Below are the code and all the weights of a small trained network. Each question names an input and a target symbol and asks about switching units off, where a switched-off unit gives its printed mean instead of its output.

import numpy as np


def w(rows, s, z=0):
    codes = np.array(rows[::2]) - 128.0
    scale = np.full(codes.shape[1], s)
    scale[-1] = z or s
    return codes * scale


def f(y):
    return np.maximum(y, 0)


def softmax(a):
    e = np.exp(a - a.max(-1, keepdims=True))
    return e / e.sum(-1, keepdims=True)


def log_softmax(a):
    a = a - a.max(-1, keepdims=True)
    return a - np.log(np.exp(a).sum(-1, keepdims=True))


def net(x, mask):
    ids = ['ΓΞΦΨΩαβδζηθπ'.index(c) for c in x.split()]
    T = len(ids)
    res = E[ids] + P[:T]
    u = 0
    for l in range(3):
        r = res
        for j in range(3):
            rows = slice(2 * j, 2 * j + 2)
            q, k, v = (r @ M[l][rows].T for M in (Q, K, V))
            z = softmax(np.where(np.tri(T) > 0, q @ k.T / 2**0.5, -1e9)) @ v
            o = O[l][rows]
            res = res + np.where(mask[u + j], z, o[:, -1]) @ o[:, :-1]
        u += 3
        y = f(res @ A[l][:, :-1].T + A[l][:, -1])
        res = res + np.where(mask[u : u + 4], y, B[l][:, -1]) @ B[l][:, :-1]
        u += 4
    return log_softmax(res[-1] @ U[:, :-1].T + U[:, -1])


Q, K, V, O, A, B = {}, {}, {}, {}, {}, {}
E = w([
[244,201,192],'Γ',
[159,140,112],'Ξ',
[30,157,207],'Φ',
[161,7,164],'Ψ',
[8,206,130],'Ω',
[71,89,231],'α',
[225,137,250],'β',
[75,135,118],'δ',
[145,228,203],'ζ',
[90,254,136],'η',
[142,228,199],'θ',
[200,146,17],'π',
],0.012)
P = w([
[166,167,160],'0',
[148,152,118],'1',
[131,138,89],'2',
[119,131,66],'3',
[110,121,45],'4',
[99,114,29],'5',
[91,107,13],'6',
[82,106,2],'7',
],0.0067)
Q[0] = w([
[146,127,89],'0.h0',
[136,103,79],'0.h0',
[238,120,85],'0.h1',
[175,199,54],'0.h1',
[175,252,99],'0.h2',
[246,2,143],'0.h2',
],0.014)
K[0] = w([
[137,166,109],'0.h0',
[150,83,101],'0.h0',
[246,121,65],'0.h1',
[182,187,75],'0.h1',
[244,244,103],'0.h2',
[245,37,140],'0.h2',
],0.014)
V[0] = w([
[152,143,108],'0.h0',
[114,126,134],'0.h0',
[84,254,109],'0.h1',
[150,110,79],'0.h1',
[103,125,41],'0.h2',
[154,144,238],'0.h2',
],0.0062)
O[0] = w([
[130,114,150,97],'0.h0',
[130,137,123,139],'0.h0',
[185,3,142,149],'0.h1',
[161,137,81,48],'0.h1',
[143,143,183,36],'0.h2',
[110,115,41,248],'0.h2',
],0.0052,0.0018)
A[0] = w([
[185,47,211,100],'0.n0',
[91,160,124,2],'0.n1',
[227,193,157,73],'0.n2',
[101,254,139,192],'0.n3',
],0.011,0.0027)
B[0] = w([
[144,125,210,221],'0.n0',
[117,113,172,141],'0.n1',
[31,247,101,231],'0.n2',
[172,58,196,253],'0.n3',
],0.012,0.003)
Q[1] = w([
[120,28,170],'1.h0',
[2,136,178],'1.h0',
[111,108,129],'1.h1',
[123,113,113],'1.h1',
[58,117,154],'1.h2',
[86,110,119],'1.h2',
],0.034)
K[1] = w([
[165,4,172],'1.h0',
[68,136,253],'1.h0',
[85,114,133],'1.h1',
[109,122,108],'1.h1',
[63,105,155],'1.h2',
[97,107,92],'1.h2',
],0.025)
V[1] = w([
[91,125,195],'1.h0',
[130,140,109],'1.h0',
[7,106,128],'1.h1',
[68,107,138],'1.h1',
[233,150,133],'1.h2',
[95,126,131],'1.h2',
],0.012)
O[1] = w([
[197,40,66,255],'1.h0',
[126,142,149,98],'1.h0',
[37,125,93,197],'1.h1',
[86,137,109,175],'1.h1',
[2,128,73,52],'1.h2',
[160,116,135,159],'1.h2',
],0.0079,0.0063)
A[1] = w([
[126,221,84,16],'1.n0',
[178,131,16,35],'1.n1',
[167,120,253,87],'1.n2',
[180,158,30,3],'1.n3',
],0.014,0.006)
B[1] = w([
[187,205,33,202],'1.n0',
[165,161,182,144],'1.n1',
[252,139,130,255],'1.n2',
[87,60,83,144],'1.n3',
],0.02,0.0053)
Q[2] = w([
[86,150,147],'2.h0',
[50,175,254],'2.h0',
[134,74,200],'2.h1',
[168,123,190],'2.h1',
[192,159,99],'2.h2',
[146,137,98],'2.h2',
],0.045)
K[2] = w([
[121,137,166],'2.h0',
[99,253,85],'2.h0',
[154,84,164],'2.h1',
[207,69,145],'2.h1',
[201,119,173],'2.h2',
[149,138,122],'2.h2',
],0.044)
V[2] = w([
[183,140,106],'2.h0',
[252,117,86],'2.h0',
[185,255,113],'2.h1',
[127,116,121],'2.h1',
[177,121,123],'2.h2',
[30,135,87],'2.h2',
],0.0036)
O[2] = w([
[73,113,138,179],'2.h0',
[2,136,115,254],'2.h0',
[57,107,182,198],'2.h1',
[139,125,126,127],'2.h1',
[105,140,153,178],'2.h2',
[151,125,46,24],'2.h2',
],0.0051,0.012)
A[2] = w([
[77,6,15,59],'2.n0',
[115,121,42,26],'2.n1',
[215,78,73,168],'2.n2',
[197,70,122,2],'2.n3',
],0.013,0.0081)
B[2] = w([
[184,129,2,174],'2.n0',
[206,63,144,177],'2.n1',
[74,112,206,255],'2.n2',
[176,227,56,197],'2.n3',
],0.021,0.0086)
U = w([
[109,254,73,67],'Γ',
[37,211,82,166],'Ξ',
[108,167,107,75],'Φ',
[111,165,102,108],'Ψ',
[114,171,104,88],'Ω',
[112,171,96,139],'α',
[148,181,183,156],'β',
[82,35,132,251],'δ',
[112,168,108,74],'ζ',
[77,130,61,155],'η',
[109,158,105,72],'θ',
[158,143,110,54],'π',
],0.013,0.012)

Each question gives the input, a string of symbols that net reads in full, and the target symbol t.
The units are the heads (2 rows each of Q, K, V and O) and the neurons (one row each of A and B). Each row of codes is followed by its name. A weight is (code - 128) times the scale printed after its matrix; where a second scale follows, it is the last column's (O, A, B and U).
mask holds one flag per unit, layer by layer, with each layer's heads first. A switched-off unit (its flag False) gives its mean, the last column of its rows in O or B, instead of its output. The means were averaged over made-up inputs and are rounded, as every weight is.
A unit's drop is (log p(t) with every unit on - log p(t) with that unit switched off) / (log p(t) with every unit on - log p(t) with every unit switched off).
The circuit of an input: a set's keep is (log p(t) with only the set's units on - log p(t) with every unit switched off) / (log p(t) with every unit on - log p(t) with every unit switched off). Starting from the 12 units with the biggest drops (on a tie, the unit counted first), units are removed one at a time, each time the one whose removal leaves the highest keep (on an exact tie, the one counted first), for as long as the keep stays at least 0.8.
circuit, biggest first: the units of the circuit, biggest drop first
unit that matters most: the unit with the biggest drop
top k neurons: the k neurons with the biggest drops, biggest first
top k neurons in layer l: the k neurons of layer l with the biggest drops, biggest first
which heads matter: for each layer, one digit per head in row order, 1 if its drop is at least 0.15 and else 0, layers parted by /
input Ψ α Ξ β π Ω θ, target β: unit that matters most -> 0.h2
input Ψ Γ α α α δ, target δ: which heads matter -> 000 / 101 / 000
input α ζ Φ α ζ, target δ: top 3 neurons -> (2.n3 1.n2 0.n3)
input Γ β π, target π: which heads matter -> 011 / 101 / 000
input Ω α Γ α Γ β α δ, target δ: which heads matter -> 000 / 001 / 000
input Γ π Φ, target β: top 4 neurons -> (2.n2 2.n3 1.n2 2.n0)
input Ψ π α α α β ζ, target β: circuit, biggest first -> (0.n3 1.n2)
input Ω β Ψ Ω, target δ: top 3 neurons -> (0.n3 1.n2 2.n3)
input Ω α δ Γ α α α, target η: top 2 neurons -> (1.n2 2.n0)
input β α α, target δ: which heads matter -> 001 / 111 / 000
input Ψ π Ω Ψ α Ψ, target η: top 3 neurons -> (1.n2 0.n3 0.n2)
input α Ψ π Ψ Ψ, target η: top 3 neurons in layer 0 -> (0.n2 0.n3 0.n0)
input Γ Ψ α α, target δ: top 2 neurons -> (2.n3 1.n2)
input α Γ α δ Ω, target β: circuit, biggest first -> (0.h2 0.n3 1.n2)
input α Φ β Ψ α Ξ, target Ξ: circuit, biggest first -> (1.h0 1.n2)
input ζ Ω α Γ, target Γ: which heads matter -> 000 / 100 / 000
input π α ζ Ψ θ α π ζ, target δ: unit that matters most -> 1.h2
input Ψ Ψ δ η δ Ξ η, target δ: which heads matter -> 010 / 001 / 000
input β Ω α Γ Ω δ π Ω, target η: which heads matter -> 011 / 110 / 001
input Φ Ψ δ Φ Φ Ω Ω ζ, target β: which heads matter -> 001 / 001 / 000
input Γ Φ Ψ α θ π η Ξ, target Ξ: top 2 neurons in layer 1 -> (1.n2 1.n1)
input Γ Ψ Ω η π β Ψ α, target β: which heads matter -> 011 / 001 / 000
input ζ Φ Φ, target δ: top 2 neurons -> (0.n0 1.n2)
input Φ Γ α ζ α δ α, target η: which heads matter -> 000 / 110 / 000
input ζ π Ψ, target β: top 2 neurons in layer 0 -> (0.n0 0.n2)
input β Γ π Ω Γ, target π: which heads matter -> 011 / 001 / 000
input Ω β Ψ, target β: unit that matters most -> 0.n0
input Ω π Ω β Ψ Ξ Ω θ, target β: top 2 neurons in layer 0 -> (0.n3 0.n2)
input Γ Φ β β Φ, target δ: top 2 neurons -> (1.n2 0.n0)
input Γ π Γ, target π: unit that matters most -> 2.n1
